Here is a tiny trained network, its code and every weight. The questions are about switching its units off for an input and a target symbol, where a switched-off unit gives its printed mean instead of its output.

import numpy as np


def w(rows, s, z=0):
    codes = np.array(rows[::2]) - 128.0
    scale = np.full(codes.shape[1], s)
    scale[-1] = z or s
    return codes * scale


def norm(h):
    return h / np.sqrt((h * h).mean(-1, keepdims=True) + 1e-5)


def f(y):
    return y / 2 * (1 + np.tanh(0.7978845608 * (y + 0.044715 * y**3)))


def softmax(a):
    e = np.exp(a - a.max(-1, keepdims=True))
    return e / e.sum(-1, keepdims=True)


def log_softmax(a):
    a = a - a.max(-1, keepdims=True)
    return a - np.log(np.exp(a).sum(-1, keepdims=True))


def net(x, mask):
    ids = ['ΘΛΞαγεησ'.index(c) for c in x.split()]
    T = len(ids)
    res = E[ids] + P[:T]
    r = norm(res)
    for j in range(3):
        rows = slice(4 * j, 4 * j + 4)
        q, k, v = (r @ M[0][rows].T for M in (Q, K, V))
        z = softmax(np.where(np.tri(T) > 0, q @ k.T / 4**0.5, -1e9)) @ v
        o = O[0][rows]
        res = res + np.where(mask[j], z, o[:, -1]) @ o[:, :-1]
    y = f(norm(res) @ A[0][:, :-1].T + A[0][:, -1])
    res = res + np.where(mask[3:7], y, B[0][:, -1]) @ B[0][:, :-1]
    return log_softmax(norm(res)[-1] @ U[:, :-1].T + U[:, -1])


Q, K, V, O, A, B = {}, {}, {}, {}, {}, {}
E = w([
[153,98,165,126,113,151,156,161,117,169,119,124],'Θ',
[232,136,83,107,98,143,184,222,182,192,113,169],'Λ',
[210,137,107,188,110,227,130,124,141,112,199,125],'Ξ',
[119,52,136,153,90,170,147,96,254,110,124,116],'α',
[65,184,190,173,169,150,165,131,196,163,137,111],'γ',
[146,101,96,151,202,49,148,160,175,129,111,94],'ε',
[107,84,123,143,82,90,128,121,143,130,228,105],'η',
[111,156,199,121,84,91,99,111,151,91,140,78],'σ',
],0.022)
P = w([
[87,123,102,38,182,149,164,72,26,62,92,159],'0',
[123,148,76,70,112,159,210,229,156,174,101,71],'1',
[133,149,117,84,174,132,181,132,169,151,154,84],'2',
[111,133,84,148,132,140,176,235,167,116,118,121],'3',
[153,141,116,135,158,98,184,119,178,166,134,123],'4',
[172,94,171,184,172,89,197,149,156,114,136,192],'5',
[142,161,69,210,126,94,180,118,165,160,116,111],'6',
[168,154,84,232,112,79,208,72,125,187,72,123],'7',
[175,119,148,252,143,79,164,147,170,114,138,198],'8',
],0.011)
Q[0] = w([
[56,156,88,81,197,202,77,92,67,146,98,201],'head 1',
[154,122,149,155,145,92,146,155,167,98,141,114],'head 1',
[109,138,123,83,114,130,94,135,129,128,123,99],'head 1',
[119,146,138,74,120,154,112,99,109,105,119,135],'head 1',
[176,148,179,230,122,123,215,89,172,204,106,81],'head 2',
[26,173,63,18,181,207,80,136,164,111,147,107],'head 2',
[147,87,184,167,141,92,177,225,158,114,223,70],'head 2',
[128,107,213,208,160,142,129,210,167,79,124,216],'head 2',
[46,122,32,32,162,169,35,43,54,86,127,166],'head 3',
[61,135,100,53,140,118,73,78,66,192,96,115],'head 3',
[52,95,23,74,230,145,36,102,4,127,79,241],'head 3',
[187,170,133,219,96,146,167,179,241,199,183,109],'head 3',
],0.022)
K[0] = w([
[174,170,151,119,114,105,147,214,163,195,164,133],'head 1',
[113,101,129,147,132,122,116,122,78,99,108,100],'head 1',
[125,160,136,109,107,119,144,136,134,128,158,117],'head 1',
[121,125,159,132,98,100,143,136,146,142,158,169],'head 1',
[115,117,163,175,171,46,120,63,135,127,151,142],'head 2',
[81,115,139,11,127,108,151,164,74,150,121,107],'head 2',
[123,150,139,152,62,80,131,142,138,104,143,49],'head 2',
[100,159,73,195,84,112,129,212,153,146,102,105],'head 2',
[194,127,101,159,107,108,141,200,201,145,185,57],'head 3',
[146,103,168,194,83,91,104,125,175,89,196,113],'head 3',
[178,137,198,250,81,77,95,207,214,160,150,52],'head 3',
[69,141,68,68,173,175,131,72,67,91,98,164],'head 3',
],0.024)
V[0] = w([
[115,118,54,143,130,123,234,149,184,206,208,172],'head 1',
[94,85,94,158,225,208,112,113,61,166,54,152],'head 1',
[55,215,207,192,151,146,176,128,173,155,172,93],'head 1',
[110,71,52,188,155,161,92,84,125,64,200,74],'head 1',
[131,183,212,106,111,141,103,106,182,69,16,98],'head 2',
[243,141,138,135,63,233,121,92,139,64,150,109],'head 2',
[17,177,175,159,118,222,136,117,128,208,174,191],'head 2',
[103,38,65,142,196,226,124,89,241,145,37,151],'head 2',
[100,6,188,138,58,153,205,112,206,173,98,143],'head 3',
[195,136,72,92,105,99,141,185,213,169,76,145],'head 3',
[63,129,85,120,199,50,183,103,153,91,127,114],'head 3',
[119,103,144,112,92,89,183,165,18,191,170,161],'head 3',
],0.021)
O[0] = w([
[115,159,98,125,122,177,100,196,66,128,92,17,174],'head 1',
[100,119,147,69,89,153,64,165,200,71,131,176,234],'head 1',
[161,153,118,235,116,83,58,154,119,161,173,84,234],'head 1',
[186,95,62,154,116,181,141,102,198,72,103,92,191],'head 1',
[149,219,203,153,87,95,33,170,93,106,88,160,99],'head 2',
[174,125,143,98,53,212,105,159,98,152,91,55,84],'head 2',
[136,164,211,151,160,154,198,86,164,226,122,158,132],'head 2',
[150,139,100,133,87,167,129,65,79,104,7,220,112],'head 2',
[137,70,38,136,198,93,39,89,136,116,156,128,197],'head 3',
[34,93,94,170,165,183,140,150,74,125,146,153,7],'head 3',
[133,182,138,68,185,113,153,134,80,105,183,89,238],'head 3',
[162,52,133,92,107,144,103,101,130,207,177,78,133],'head 3',
],0.015,0.016)
A[0] = w([
[113,115,114,181,139,197,73,112,149,139,135,149,116],'neuron 1',
[90,148,135,125,66,136,104,88,192,106,129,124,47],'neuron 2',
[97,89,134,155,161,124,183,183,254,126,205,92,252],'neuron 3',
[58,154,92,135,203,187,99,149,108,140,89,124,81],'neuron 4',
],0.027,0.0017)
B[0] = w([
[103,82,184,157,144,58,143,90,178,129,142,91,155],'neuron 1',
[162,111,119,190,126,105,102,130,46,80,112,165,157],'neuron 2',
[108,119,139,216,116,161,119,180,52,170,66,170,252],'neuron 3',
[169,143,139,145,153,42,253,124,157,114,162,166,168],'neuron 4',
],0.019,0.026)
U = w([
[56,63,155,64,142,134,3,101,128,190,167,190,100],'Θ',
[62,202,117,38,175,151,150,175,54,117,156,171,189],'Λ',
[170,135,101,82,127,161,120,82,185,157,170,19,194],'Ξ',
[154,127,135,194,83,168,90,129,66,83,37,194,7],'α',
[142,175,215,158,175,51,156,59,176,170,149,188,107],'γ',
[122,138,23,142,204,58,77,90,143,32,168,185,62],'ε',
[51,78,87,217,160,108,161,142,61,208,159,123,169],'η',
[119,202,171,182,155,76,7,191,77,132,169,114,205],'σ',
],0.0062,0.0017)

Each question gives the input, a string of symbols that net reads in full, and the target symbol t.
The units are the heads (4 rows each of Q, K, V and O) and the neurons (one row each of A and B). Each row of codes is followed by its name. A weight is (code - 128) times the scale printed after its matrix; where a second scale follows, it is the last column's (O, A, B and U).
mask holds one flag per unit, heads first, then neurons. A switched-off unit (its flag False) gives its mean, the last column of its rows in O or B, instead of its output. The means were averaged over made-up inputs and are rounded, as every weight is.
A unit's drop is (log p(t) with every unit on - log p(t) with that unit switched off) / (log p(t) with every unit on - log p(t) with every unit switched off).
most important unit: the unit with the biggest drop
k most important neurons: the k neurons with the biggest drops, biggest first
heads that matter: for each layer, one digit per head in row order, 1 if its drop is at least 0.15 and else 0, layers parted by /
drop of u: that unit's drop, to one decimal
input ε α η γ ε Ξ σ Λ γ, target Λ: heads that matter : 101
input Ξ Λ η σ ε Ξ γ ε, target ε: heads that matter : 010
input Ξ Ξ Λ γ Ξ ε, target α: heads that matter : 101
input Λ ε σ Λ η Λ ε, target η: most important unit : head 3
input σ Ξ ε Λ Λ Ξ, target Ξ: heads that matter : 010
input Λ η Ξ σ σ α η γ, target η: heads that matter : 000
input Ξ Λ Ξ α, target α: heads that matter : 000
input Ξ Ξ γ Θ, target γ: heads that matter : 010
input γ α Θ Ξ Ξ Ξ Λ, target Ξ: heads that matter : 010
input α ε ε γ, target ε: heads that matter : 000
input η ε ε η Θ, target Ξ: heads that matter : 101
input Λ Ξ α ε η ε Λ, target η: heads that matter : 001
input η Ξ Ξ Λ ε, target Ξ: heads that matter : 101
input σ Λ Λ, target γ: most important unit : head 1
input Ξ Λ Ξ η Θ, target α: 2 most important neurons : (neuron 3; neuron 2)
input α γ σ σ α γ α α γ, target γ: 2 most important neurons : (neuron 4; neuron 1)
input α Ξ Λ Ξ, target ε: 2 most important neurons : (neuron 4; neuron 3)
input Λ Θ Ξ γ Ξ, target γ: 3 most important neurons : (neuron 4; neuron 1; neuron 3)
input σ Θ Ξ, target γ: drop of head 3 : 0.3
input ε σ ε σ Ξ α Ξ α Λ, target Λ: most important unit : head 3
input Λ γ η Θ, target η: drop of head 1 : 0.0
input Ξ Λ Λ, target α: drop of head 3 : 0.9
